Here is a tiny trained network, its code and every weight. The questions are about switching its units off for an input and a class, where a switched-off unit gives its printed mean instead of its output.

import numpy as np


def w(rows, s, z=0):
    codes = np.array(rows[::2]) - 128.0
    scale = np.full(codes.shape[1], s)
    scale[-1] = z or s
    return codes * scale


def f(y):
    return y / 2 * (1 + np.tanh(0.7978845608 * (y + 0.044715 * y**3)))


def log_softmax(a):
    a = a - a.max(-1, keepdims=True)
    return a - np.log(np.exp(a).sum(-1, keepdims=True))


def net(x, mask):
    res = np.array(x, float).reshape(1, 5) / 4 @ E
    y = f(res @ A[0][:, :-1].T + A[0][:, -1])
    res = res + np.where(mask, y, B[0][:, -1]) @ B[0][:, :-1]
    return log_softmax(res[-1] @ U[:, :-1].T + U[:, -1])


A, B = {}, {}
E = w([
[103,67,215,72,177,233,81],'x0',
[79,166,150,129,121,159,91],'x1',
[117,123,114,132,143,86,107],'x2',
[16,249,94,33,208,75,249],'x3',
[100,13,153,127,254,67,57],'x4',
],0.0049)
A[0] = w([
[99,174,119,29,165,129,179,31],'N0',
[144,152,130,107,151,105,113,2],'N1',
[137,148,105,98,124,99,104,72],'N2',
[145,162,108,71,196,138,177,4],'N3',
[194,121,125,161,102,119,37,4],'N4',
[86,118,124,64,166,126,96,72],'N5',
[166,78,141,129,83,152,174,23],'N6',
[113,122,128,15,152,99,190,3],'N7',
[83,97,164,112,222,105,35,251],'N8',
[145,144,146,149,185,105,181,103],'N9',
[112,197,64,167,225,165,148,5],'N10',
[162,103,111,193,153,165,107,93],'N11',
[141,105,157,180,124,153,40,125],'N12',
[127,179,100,255,125,17,121,166],'N13',
[88,126,130,109,110,77,104,91],'N14',
],0.0083,0.0026)
B[0] = w([
[117,47,145,169,71,104,58,213],'N0',
[129,69,144,161,53,76,130,113],'N1',
[187,45,160,167,174,92,246,124],'N2',
[48,169,156,224,42,91,118,167],'N3',
[51,128,183,231,33,89,110,171],'N4',
[54,211,63,178,142,127,176,157],'N5',
[138,124,94,105,70,90,49,130],'N6',
[44,63,182,205,78,116,120,186],'N7',
[198,224,151,64,118,146,150,254],'N8',
[3,163,94,94,95,93,92,150],'N9',
[99,103,185,158,84,102,67,155],'N10',
[120,141,152,161,66,115,97,152],'N11',
[203,63,98,142,150,50,184,192],'N12',
[198,154,206,56,197,189,205,221],'N13',
[65,179,135,103,63,92,113,133],'N14',
],0.006,0.0058)
U = w([
[176,127,162,89,133,148,183,250],'0',
[108,61,170,224,113,91,137,75],'1',
[182,145,107,120,187,193,186,188],'2',
[194,131,169,108,205,188,255,34],'3',
],0.0073,0.0027)

Each question gives the input, the list of numbers given to net, and the class t.
The units are the neurons (one row each of A and B). Each row of codes is followed by its name. A weight is (code - 128) times the scale printed after its matrix; where a second scale follows, it is the last column's (A, B and U).
mask holds one flag per neuron, in row order. A switched-off neuron (its flag False) gives its mean, the last column of its row in B, instead of its output. The means were averaged over made-up inputs and are rounded, as every weight is.
A unit's drop is (log p(t) with every unit on - log p(t) with that unit switched off) / (log p(t) with every unit on - log p(t) with every unit switched off).
The circuit of an input: a set's keep is (log p(t) with only the set's units on - log p(t) with every unit switched off) / (log p(t) with every unit on - log p(t) with every unit switched off). Starting from the 12 units with the biggest drops (on a tie, the unit counted first), units are removed one at a time, each time the one whose removal leaves the highest keep (on an exact tie, the one counted first), for as long as the keep stays at least 0.8.
units of the circuit, in order: the units of the circuit, biggest drop first
top k neurons: the k neurons with the biggest drops, biggest first
drop of u: that unit's drop, to one decimal
input [8,1,7,8,5], class 1: units of the circuit, in order -> [N7, N0]
input [-6,-3,0,-3,6], class 3: units of the circuit, in order -> [N13, N0]
input [-5,4,1,8,0], class 1: top neuron -> [N0]
input [-7,-5,-5,8,6], class 1: units of the circuit, in order -> [N7, N0]
input [-1,5,-5,6,1], class 1: top 2 neurons -> [N0, N13]
input [-7,-5,-1,-6,3], class 3: top 4 neurons -> [N13, N0, N7, N3]
input [2,0,4,7,1], class 1: drop of N0 -> 0.2
input [-7,1,5,-1,-2], class 3: drop of N13 -> 0.5
input [1,1,-1,5,-2], class 1: drop of N13 -> 0.3
input [-6,-2,5,-4,8], class 3: drop of N8 -> 0.1
